Here is a tiny trained network, its code and every weight. The questions are about switching its units off for an input and a class, where a switched-off unit gives its printed mean instead of its output.

import numpy as np


def w(rows, s, z=0):
    codes = np.array(rows[::2]) - 128.0
    scale = np.full(codes.shape[1], s)
    scale[-1] = z or s
    return codes * scale


def f(y):
    return np.maximum(y, 0)


def log_softmax(a):
    a = a - a.max(-1, keepdims=True)
    return a - np.log(np.exp(a).sum(-1, keepdims=True))


def net(x, mask):
    res = np.array(x, float).reshape(1, 5) / 4 @ E
    y = f(res @ A[0][:, :-1].T + A[0][:, -1])
    res = res + np.where(mask, y, B[0][:, -1]) @ B[0][:, :-1]
    return log_softmax(res[-1] @ U[:, :-1].T + U[:, -1])


A, B = {}, {}
E = w([
[186,55,52,80],'x0',
[12,109,181,85],'x1',
[85,125,10,196],'x2',
[87,192,34,45],'x3',
[176,254,141,78],'x4',
],0.0098)
A[0] = w([
[66,119,204,158,184],'neuron 0',
[54,123,50,164,241],'neuron 1',
[183,141,167,238,190],'neuron 2',
[38,45,95,141,230],'neuron 3',
[142,157,225,35,254],'neuron 4',
[180,100,189,193,199],'neuron 5',
[55,153,171,205,175],'neuron 6',
[94,116,73,125,157],'neuron 7',
[251,145,79,155,217],'neuron 8',
],0.011,0.0066)
B[0] = w([
[67,136,254,158,213],'neuron 0',
[58,153,23,109,236],'neuron 1',
[177,165,121,223,226],'neuron 2',
[82,81,86,106,236],'neuron 3',
[151,142,196,43,250],'neuron 4',
[183,57,165,212,221],'neuron 5',
[65,179,168,187,214],'neuron 6',
[110,156,59,105,180],'neuron 7',
[187,154,75,112,248],'neuron 8',
],0.0098,0.013)
U = w([
[124,107,33,77,136],'0',
[111,39,179,104,55],'1',
[178,186,156,3,255],'2',
[43,168,134,149,97],'3',
[167,114,198,157,27],'4',
[222,115,106,187,128],'5',
],0.012,0.0038)

Each question gives the input, the list of numbers given to net, and the class t.
The units are the neurons (one row each of A and B). Each row of codes is followed by its name. A weight is (code - 128) times the scale printed after its matrix; where a second scale follows, it is the last column's (A, B and U).
mask holds one flag per neuron, in row order. A switched-off neuron (its flag False) gives its mean, the last column of its row in B, instead of its output. The means were averaged over made-up inputs and are rounded, as every weight is.
A unit's drop is (log p(t) with every unit on - log p(t) with that unit switched off) / (log p(t) with every unit on - log p(t) with every unit switched off).
The circuit of an input: a set's keep is (log p(t) with only the set's units on - log p(t) with every unit switched off) / (log p(t) with every unit on - log p(t) with every unit switched off). Starting from all 9 units, units are removed one at a time, each time the one whose removal leaves the highest keep (on an exact tie, the one counted first), for as long as the keep stays at least 0.8.
units of the circuit, in order: the units of the circuit, biggest drop first
top k neurons: the k neurons with the biggest drops, biggest first
drop when u is switched off: that unit's drop, to one decimal
input [-3,3,-1,-1,2], class 4: top 2 neurons : [neuron 1; neuron 3]
input [-8,7,-5,-6,-4], class 4: units of the circuit, in order : [neuron 5; neuron 1]
input [0,7,7,5,-5], class 0: top 3 neurons : [neuron 3; neuron 1; neuron 7]
input [8,2,2,-6,-6], class 0: units of the circuit, in order : [neuron 3; neuron 0]
input [0,7,7,3,-7], class 0: units of the circuit, in order : [neuron 3]
input [-1,-1,1,2,3], class 2: top 2 neurons : [neuron 3; neuron 5]
input [-8,6,-2,-5,4], class 4: top 2 neurons : [neuron 1; neuron 4]
input [6,-8,8,-1,2], class 0: top 2 neurons : [neuron 1; neuron 5]
input [-8,8,-1,-6,8], class 4: top 2 neurons : [neuron 4; neuron 1]
input [0,3,2,1,5], class 2: drop when neuron 5 is switched off : 0.1
input [-6,-5,2,0,2], class 5: drop when neuron 5 is switched off : 0.0
input [-7,-8,-1,2,6], class 5: drop when neuron 6 is switched off : -0.1
